Below are the code and all the weights of a small trained network. Each question names an input and a target symbol and asks about switching units off, where a switched-off unit gives its printed mean instead of its output.

import numpy as np


def w(rows, s, z=0):
    codes = np.array(rows[::2]) - 128.0
    scale = np.full(codes.shape[1], s)
    scale[-1] = z or s
    return codes * scale


def f(y):
    return np.maximum(y, 0)


def softmax(a):
    e = np.exp(a - a.max(-1, keepdims=True))
    return e / e.sum(-1, keepdims=True)


def log_softmax(a):
    a = a - a.max(-1, keepdims=True)
    return a - np.log(np.exp(a).sum(-1, keepdims=True))


def net(x, mask):
    ids = ['βγεζπτφψ'.index(c) for c in x.split()]
    T = len(ids)
    res = E[ids] + P[:T]
    u = 0
    for l in range(2):
        q, k, v = (res @ M[l].T for M in (Q, K, V))
        z = softmax(np.where(np.tri(T) > 0, q @ k.T / 4**0.5, -1e9)) @ v
        res = res + np.where(mask[u], z, O[l][:, -1]) @ O[l][:, :-1]
        u += 1
        y = f(res @ A[l][:, :-1].T + A[l][:, -1])
        res = res + np.where(mask[u : u + 8], y, B[l][:, -1]) @ B[l][:, :-1]
        u += 8
    return log_softmax(res[-1] @ U[:, :-1].T + U[:, -1])


Q, K, V, O, A, B = {}, {}, {}, {}, {}, {}
E = w([
[174,90,120,145,95,184,193,123,144,140,113],'β',
[81,98,83,216,174,109,216,143,91,66,72],'γ',
[120,160,87,134,149,179,213,166,126,131,86],'ε',
[83,65,101,120,215,139,142,108,91,220,156],'ζ',
[73,135,116,168,182,82,199,124,91,115,227],'π',
[64,176,190,172,129,143,35,179,251,187,162],'τ',
[40,97,153,186,74,154,14,148,215,68,75],'φ',
[151,90,119,156,25,130,45,20,172,18,202],'ψ',
],0.015)
P = w([
[196,185,200,128,217,181,135,129,97,73,101],'0',
[235,76,137,193,242,67,78,99,192,180,81],'1',
[102,157,174,184,178,191,157,69,89,130,103],'2',
[198,100,121,128,202,95,116,140,190,121,107],'3',
[88,149,133,180,135,190,154,82,78,132,121],'4',
[161,113,111,89,165,88,128,166,183,113,115],'5',
[51,145,109,175,112,179,153,92,77,141,129],'6',
[136,113,104,73,131,73,143,190,172,119,129],'7',
[58,140,63,134,83,171,135,93,71,137,154],'8',
[101,115,89,44,103,56,136,206,165,113,141],'9',
[10,123,53,122,65,147,131,93,71,155,152],'10',
[71,114,69,23,69,34,137,220,157,116,150],'11',
[13,128,20,100,23,146,121,83,95,177,174],'12',
[40,93,155,78,107,45,149,217,165,122,102],'13',
],0.012)
Q[0] = w([
[123,147,195,20,178,71,115,97,68,136,124],'L0H0',
[103,88,81,139,108,191,204,156,108,180,135],'L0H0',
[254,149,119,75,100,26,157,178,143,194,67],'L0H0',
[187,142,233,87,139,34,129,176,81,64,64],'L0H0',
],0.0078)
K[0] = w([
[219,177,166,157,254,135,107,111,129,86,174],'L0H0',
[95,115,43,131,123,126,148,177,95,150,216],'L0H0',
[249,146,222,135,136,155,241,73,118,204,4],'L0H0',
[209,112,128,205,236,150,156,123,161,71,85],'L0H0',
],0.0075)
V[0] = w([
[179,99,169,127,138,166,130,132,153,138,95],'L0H0',
[130,231,135,133,127,42,129,94,103,57,125],'L0H0',
[130,70,254,71,163,111,62,88,97,144,172],'L0H0',
[114,126,160,147,140,102,150,154,107,147,202],'L0H0',
],0.0074)
O[0] = w([
[92,8,187,201,165,179,146,147,131,135,198,17],'L0H0',
[208,208,163,253,77,47,175,151,117,213,100,108],'L0H0',
[148,108,84,147,117,213,134,221,41,66,158,5],'L0H0',
[225,217,245,7,113,130,102,122,91,70,124,234],'L0H0',
],0.0066,0.0025)
A[0] = w([
[133,136,122,128,169,98,142,97,8,138,147,174],'L0N0',
[95,153,146,166,74,155,97,102,98,157,142,59],'L0N1',
[159,149,111,105,159,115,122,161,136,167,53,184],'L0N2',
[117,152,122,143,133,153,154,58,81,179,91,5],'L0N3',
[103,120,138,95,125,168,130,122,14,140,107,160],'L0N4',
[150,142,88,166,141,83,137,145,134,117,94,82],'L0N5',
[89,139,127,135,128,162,58,100,99,193,161,61],'L0N6',
[202,120,133,102,100,142,129,206,123,83,58,78],'L0N7',
],0.011,0.0031)
B[0] = w([
[162,114,129,135,97,170,114,73,204,183,90,254],'L0N0',
[156,132,6,127,114,125,116,142,173,104,115,170],'L0N1',
[131,97,126,150,123,99,109,105,163,114,196,178],'L0N2',
[117,136,227,91,92,170,182,84,172,110,175,195],'L0N3',
[139,193,87,132,91,172,160,109,161,103,101,204],'L0N4',
[141,114,172,68,155,144,121,129,140,98,123,175],'L0N5',
[149,175,121,130,121,123,162,210,118,66,147,177],'L0N6',
[166,61,2,145,135,152,106,95,115,122,150,141],'L0N7',
],0.0094,0.0077)
Q[1] = w([
[182,137,244,68,104,137,115,153,144,137,139],'L1H0',
[172,2,142,109,213,7,60,167,73,151,178],'L1H0',
[137,147,145,30,166,133,190,114,182,108,81],'L1H0',
[184,149,110,195,110,56,212,140,162,37,137],'L1H0',
],0.0092)
K[1] = w([
[159,186,124,141,138,120,147,229,113,172,177],'L1H0',
[191,114,189,253,249,229,178,98,140,143,117],'L1H0',
[57,144,83,26,135,67,194,166,111,203,96],'L1H0',
[137,117,135,139,87,29,191,83,118,66,152],'L1H0',
],0.0074)
V[1] = w([
[160,131,89,47,175,114,229,96,75,203,178],'L1H0',
[153,160,97,94,152,132,150,151,189,121,255],'L1H0',
[163,159,191,192,92,103,108,126,88,80,183],'L1H0',
[135,83,125,125,97,102,128,40,65,81,157],'L1H0',
],0.0077)
O[1] = w([
[97,122,175,133,65,247,129,154,148,130,180,67],'L1H0',
[99,124,179,152,141,116,122,117,76,136,235,253],'L1H0',
[89,177,128,120,90,83,138,89,145,124,205,88],'L1H0',
[103,109,123,219,145,114,206,175,179,151,105,103],'L1H0',
],0.012,0.0066)
A[1] = w([
[141,110,107,115,136,55,106,122,136,120,104,59],'L1N0',
[199,103,178,209,117,113,117,171,56,122,110,132],'L1N1',
[127,149,71,99,174,88,152,103,128,254,117,137],'L1N2',
[75,55,113,79,125,191,98,120,145,170,61,40],'L1N3',
[140,35,89,139,153,110,110,134,212,175,126,68],'L1N4',
[59,147,108,148,146,196,171,194,63,83,63,1],'L1N5',
[138,169,181,129,27,146,77,149,255,125,91,73],'L1N6',
[125,160,81,143,124,95,189,134,101,93,100,72],'L1N7',
],0.0095,0.0054)
B[1] = w([
[126,97,190,76,78,167,175,134,144,163,89,243],'L1N0',
[81,137,92,109,131,142,72,193,133,127,149,144],'L1N1',
[116,76,106,163,114,138,75,188,97,108,123,248],'L1N2',
[87,159,130,111,130,85,192,92,159,146,100,199],'L1N3',
[137,143,164,156,113,144,119,105,72,113,202,255],'L1N4',
[67,130,110,144,140,176,11,98,159,153,119,151],'L1N5',
[195,118,93,151,142,110,107,173,120,79,132,251],'L1N6',
[97,182,107,130,139,116,135,162,127,186,86,233],'L1N7',
],0.012,0.0067)
U = w([
[129,2,64,190,158,139,89,104,139,71,189,226],'β',
[141,52,117,100,164,92,161,74,225,140,178,255],'γ',
[94,147,222,88,95,128,212,119,149,164,172,113],'ε',
[97,122,130,157,116,155,111,75,152,117,148,43],'ζ',
[153,148,146,168,91,172,157,128,89,81,152,84],'π',
[99,154,130,143,136,129,131,75,56,75,160,82],'τ',
[141,113,131,136,126,140,138,118,104,127,134,114],'φ',
[101,140,103,190,125,123,151,105,117,126,169,80],'ψ',
],0.0076,0.0038)

Each question gives the input, a string of symbols that net reads in full, and the target symbol t.
The units are the heads (4 rows each of Q, K, V and O) and the neurons (one row each of A and B). Each row of codes is followed by its name. A weight is (code - 128) times the scale printed after its matrix; where a second scale follows, it is the last column's (O, A, B and U).
mask holds one flag per unit, layer by layer, with each layer's heads first. A switched-off unit (its flag False) gives its mean, the last column of its rows in O or B, instead of its output. The means were averaged over made-up inputs and are rounded, as every weight is.
A unit's drop is (log p(t) with every unit on - log p(t) with that unit switched off) / (log p(t) with every unit on - log p(t) with every unit switched off).
The circuit of an input: a set's keep is (log p(t) with only the set's units on - log p(t) with every unit switched off) / (log p(t) with every unit on - log p(t) with every unit switched off). Starting from the 12 units with the biggest drops (on a tie, the unit counted first), units are removed one at a time, each time the one whose removal leaves the highest keep (on an exact tie, the one counted first), for as long as the keep stays at least 0.8.
units of the circuit, in order: the units of the circuit, biggest drop first
unit that matters most: the unit with the biggest drop
k most important neurons: the k neurons with the biggest drops, biggest first
k most important neurons of layer l: the k neurons of layer l with the biggest drops, biggest first
input φ φ β, target φ: units of the circuit, in order -> [L1H0; L1N0; L1N2]
input τ ε τ γ ε π γ π ζ ε π, target π: unit that matters most -> L1N6
input β π π π β ε ζ, target ζ: 3 most important neurons -> [L1N5; L0N4; L0N6]
input φ π φ π γ φ, target ε: 2 most important neurons -> [L1N0; L1N4]
input γ ε τ β ζ ε φ τ γ, target φ: units of the circuit, in order -> [L1H0; L1N2; L1N0; L1N7]
input γ γ ε β β φ π π π γ, target ε: 3 most important neurons -> [L0N0; L0N4; L0N3]
input π φ π γ π γ β ζ ζ ζ, target ε: units of the circuit, in order -> [L1H0; L1N3]
input ζ γ β ε γ β π τ ζ π ζ, target π: units of the circuit, in order -> [L0N4; L1H0; L0H0]
input ε ζ τ ε π ζ τ, target τ: units of the circuit, in order -> [L1H0; L0N6]
input ε β π β π τ ζ τ β π β, target π: units of the circuit, in order -> [L1N6; L1H0; L0H0; L0N4]
input π π γ β ζ π π ζ π β ψ ε β, target ψ: units of the circuit, in order -> [L0N1; L1H0; L1N7]
input γ γ γ ψ ψ, target ψ: units of the circuit, in order -> [L1H0; L1N7; L0H0]
input ε π ε π ζ ψ ε γ π, target π: units of the circuit, in order -> [L0H0; L1N6; L1H0; L0N0]
input ζ β ε β γ γ π π τ, target τ: units of the circuit, in order -> [L1H0; L0N6; L0H0]
input ε ε τ φ γ π, target β: unit that matters most -> L0N3
input ζ γ ψ π ζ ε π ψ π π ε γ π ψ, target ε: 4 most important neurons -> [L0N0; L0N3; L1N0; L0N5]
input γ γ π γ τ β ζ β ψ γ π, target ψ: 2 most important neurons -> [L0N0; L1N2]
input γ τ τ φ β ε, target β: 4 most important neurons of layer 0 -> [L0N2; L0N0; L0N3; L0N4]
input π ε π ε ε ε τ β π β φ ε ε, target φ: 4 most important neurons -> [L1N2; L0N1; L1N0; L1N7]
input π π ζ γ ε τ ζ π β β β τ β, target τ: units of the circuit, in order -> [L1H0]
input ε β ε ε φ ψ ε, target ψ: 3 most important neurons of layer 1 -> [L1N7; L1N2; L1N0]
input π ψ ε γ ε β φ β ζ, target φ: 3 most important neurons of layer 0 -> [L0N0; L0N1; L0N4]
input γ ε ζ γ ψ γ γ τ γ, target τ: 2 most important neurons -> [L0N3; L0N5]
input τ ζ ζ, target τ: 3 most important neurons of layer 0 -> [L0N0; L0N6; L0N4]
input π β ζ ψ π γ γ γ ζ τ, target β: 2 most important neurons -> [L0N3; L0N4]
input γ ε ζ, target ζ: units of the circuit, in order -> [L0H0; L1N5; L1H0; L1N3]
input β β ζ τ β φ ψ π β, target ψ: units of the circuit, in order -> [L1H0; L0N1; L1N7; L0N0]
input ζ ζ ψ ε β β γ φ ε ε π π γ, target π: 2 most important neurons -> [L1N6; L0N3]
